Below is a small trained network, with its code and all its weights. Each question gives an input and a target symbol and asks what happens when units are switched off, that is, made to give their printed mean instead of their output.

import numpy as np


def w(rows, s, z=0):
    codes = np.array(rows[::2]) - 128.0
    scale = np.full(codes.shape[1], s)
    scale[-1] = z or s
    return codes * scale


def norm(h):
    return h / np.sqrt((h * h).mean(-1, keepdims=True) + 1e-5)


def f(y):
    return y / 2 * (1 + np.tanh(0.7978845608 * (y + 0.044715 * y**3)))


def softmax(a):
    e = np.exp(a - a.max(-1, keepdims=True))
    return e / e.sum(-1, keepdims=True)


def log_softmax(a):
    a = a - a.max(-1, keepdims=True)
    return a - np.log(np.exp(a).sum(-1, keepdims=True))


def net(x, mask):
    ids = ['ΔΘΣΦαβεηλμξπτ'.index(c) for c in x.split()]
    T = len(ids)
    res = E[ids] + P[:T]
    r = norm(res)
    for j in range(3):
        rows = slice(3 * j, 3 * j + 3)
        q, k, v = (r @ M[0][rows].T for M in (Q, K, V))
        z = softmax(np.where(np.tri(T) > 0, q @ k.T / 3**0.5, -1e9)) @ v
        o = O[0][rows]
        res = res + np.where(mask[j], z, o[:, -1]) @ o[:, :-1]
    y = f(norm(res) @ A[0][:, :-1].T + A[0][:, -1])
    res = res + np.where(mask[3:11], y, B[0][:, -1]) @ B[0][:, :-1]
    return log_softmax(norm(res)[-1] @ U[:, :-1].T + U[:, -1])


Q, K, V, O, A, B = {}, {}, {}, {}, {}, {}
E = w([
[129,145,105,136],'Δ',
[141,141,109,120],'Θ',
[147,137,136,149],'Σ',
[140,136,96,146],'Φ',
[101,133,130,117],'α',
[135,142,134,115],'β',
[141,140,101,138],'ε',
[119,142,165,136],'η',
[142,10,95,160],'λ',
[124,136,160,142],'μ',
[102,146,155,116],'ξ',
[131,122,121,139],'π',
[112,137,114,117],'τ',
],0.014)
P = w([
[145,96,112,113],'0',
[70,95,120,165],'1',
[104,174,139,152],'2',
[211,136,135,7],'3',
[48,33,195,89],'4',
[84,105,88,255],'5',
],0.0061)
Q[0] = w([
[162,169,210,98],'h0',
[212,112,151,31],'h0',
[112,175,132,136],'h0',
[82,176,159,185],'h1',
[171,178,133,173],'h1',
[194,169,110,146],'h1',
[145,154,94,162],'h2',
[118,3,164,61],'h2',
[241,152,138,55],'h2',
],0.011)
K[0] = w([
[114,64,120,160],'h0',
[38,91,109,210],'h0',
[210,110,67,90],'h0',
[177,122,118,94],'h1',
[154,89,151,84],'h1',
[101,44,132,110],'h1',
[121,92,121,90],'h2',
[74,232,107,210],'h2',
[60,2,118,206],'h2',
],0.011)
V[0] = w([
[119,55,93,92],'h0',
[97,149,142,128],'h0',
[123,103,192,128],'h0',
[154,116,100,150],'h1',
[16,34,169,168],'h1',
[126,154,84,165],'h1',
[160,167,163,138],'h2',
[127,179,62,143],'h2',
[94,150,131,1],'h2',
],0.0098)
O[0] = w([
[85,155,252,126,125],'h0',
[132,51,85,114,89],'h0',
[33,129,130,99,147],'h0',
[107,66,154,149,169],'h1',
[126,46,164,141,116],'h1',
[213,116,177,171,161],'h1',
[148,195,69,74,181],'h2',
[255,170,164,169,133],'h2',
[180,68,201,43,3],'h2',
],0.0057,0.0026)
A[0] = w([
[46,97,186,255,153],'n0',
[73,104,103,59,206],'n1',
[237,166,127,116,189],'n2',
[172,38,149,49,158],'n3',
[184,123,115,52,151],'n4',
[146,225,28,133,2],'n5',
[80,142,176,182,109],'n6',
[89,84,170,231,171],'n7',
],0.0091,0.004)
B[0] = w([
[185,151,99,76,254],'n0',
[91,108,97,206,213],'n1',
[74,134,125,225,199],'n2',
[153,163,106,62,232],'n3',
[41,103,229,105,148],'n4',
[102,180,147,2,241],'n5',
[82,78,123,11,168],'n6',
[198,142,89,108,222],'n7',
],0.007,0.0042)
U = w([
[147,138,131,207,94],'Δ',
[126,178,184,168,81],'Θ',
[92,253,42,99,183],'Σ',
[162,148,104,183,3],'Φ',
[130,89,152,89,70],'α',
[33,155,197,98,17],'β',
[133,150,119,181,47],'ε',
[53,79,61,141,30],'η',
[187,2,57,158,167],'λ',
[57,95,47,164,162],'μ',
[56,48,121,52,193],'ξ',
[210,125,77,77,144],'π',
[178,103,247,108,174],'τ',
],0.012,0.0018)

Each question gives the input, a string of symbols that net reads in full, and the target symbol t.
The units are the heads (3 rows each of Q, K, V and O) and the neurons (one row each of A and B). Each row of codes is followed by its name. A weight is (code - 128) times the scale printed after its matrix; where a second scale follows, it is the last column's (O, A, B and U).
mask holds one flag per unit, heads first, then neurons. A switched-off unit (its flag False) gives its mean, the last column of its rows in O or B, instead of its output. The means were averaged over made-up inputs and are rounded, as every weight is.
A unit's drop is (log p(t) with every unit on - log p(t) with that unit switched off) / (log p(t) with every unit on - log p(t) with every unit switched off).
The circuit of an input: a set's keep is (log p(t) with only the set's units on - log p(t) with every unit switched off) / (log p(t) with every unit on - log p(t) with every unit switched off). Starting from all 11 units, units are removed one at a time, each time the one whose removal leaves the highest keep (on an exact tie, the one counted first), for as long as the keep stays at least 0.8.
circuit, biggest first: the units of the circuit, biggest drop first
most important unit: the unit with the biggest drop
k most important neurons: the k neurons with the biggest drops, biggest first
which heads matter: for each layer, one digit per head in row order, 1 if its drop is at least 0.15 and else 0, layers parted by /
drop of u: that unit's drop, to one decimal
input Σ Σ π Σ τ, target π: which heads matter => 010
input μ ξ Σ Σ η, target Σ: which heads matter => 001
input Θ λ α τ, target ξ: circuit, biggest first => (h0, n6, h2, h1)
input Σ μ Σ Φ ξ, target Σ: which heads matter => 001
input τ Σ Φ, target τ: most important unit => h2
input Φ τ π Φ, target τ: circuit, biggest first => (n4, h2)
input Φ β Σ λ λ Δ, target λ: which heads matter => 011
input π Σ Δ, target π: which heads matter => 010
input τ τ τ Δ, target τ: circuit, biggest first => (h2, n4)
input Σ η Σ ξ Σ μ, target ξ: which heads matter => 011
input Θ Σ τ, target Θ: circuit, biggest first => (h2, n2)
input Σ Σ τ μ ε ξ, target μ: which heads matter => 001
input π ξ τ, target π: 2 most important neurons => (n0, n7)
input τ ε η, target τ: circuit, biggest first => (h2)
input β Σ Σ, target β: which heads matter => 011
input Σ ξ η ξ Σ τ, target ξ: which heads matter => 001
input Σ β τ π Θ, target τ: which heads matter => 001
input μ λ Σ, target π: 3 most important neurons => (n0, n7, n2)
input β ξ Σ η, target ξ: which heads matter => 101
input π τ λ Θ ε ξ, target β: circuit, biggest first => (h2, h1, n0)
input ξ Σ Σ β μ β, target β: circuit, biggest first => (h2, n4, h1)
input Σ τ λ τ Σ, target π: circuit, biggest first => (n0)
input ξ η η, target ξ: circuit, biggest first => (h2, h0)
input Σ Σ β Σ Δ, target β: 2 most important neurons => (n4, n2)
input Σ Δ Σ Σ π, target Σ: drop of h2 => 0.7
input β τ Σ μ, target τ: drop of h2 => 0.7
input Σ ε α ξ Θ ξ, target ξ: circuit, biggest first => (h2)
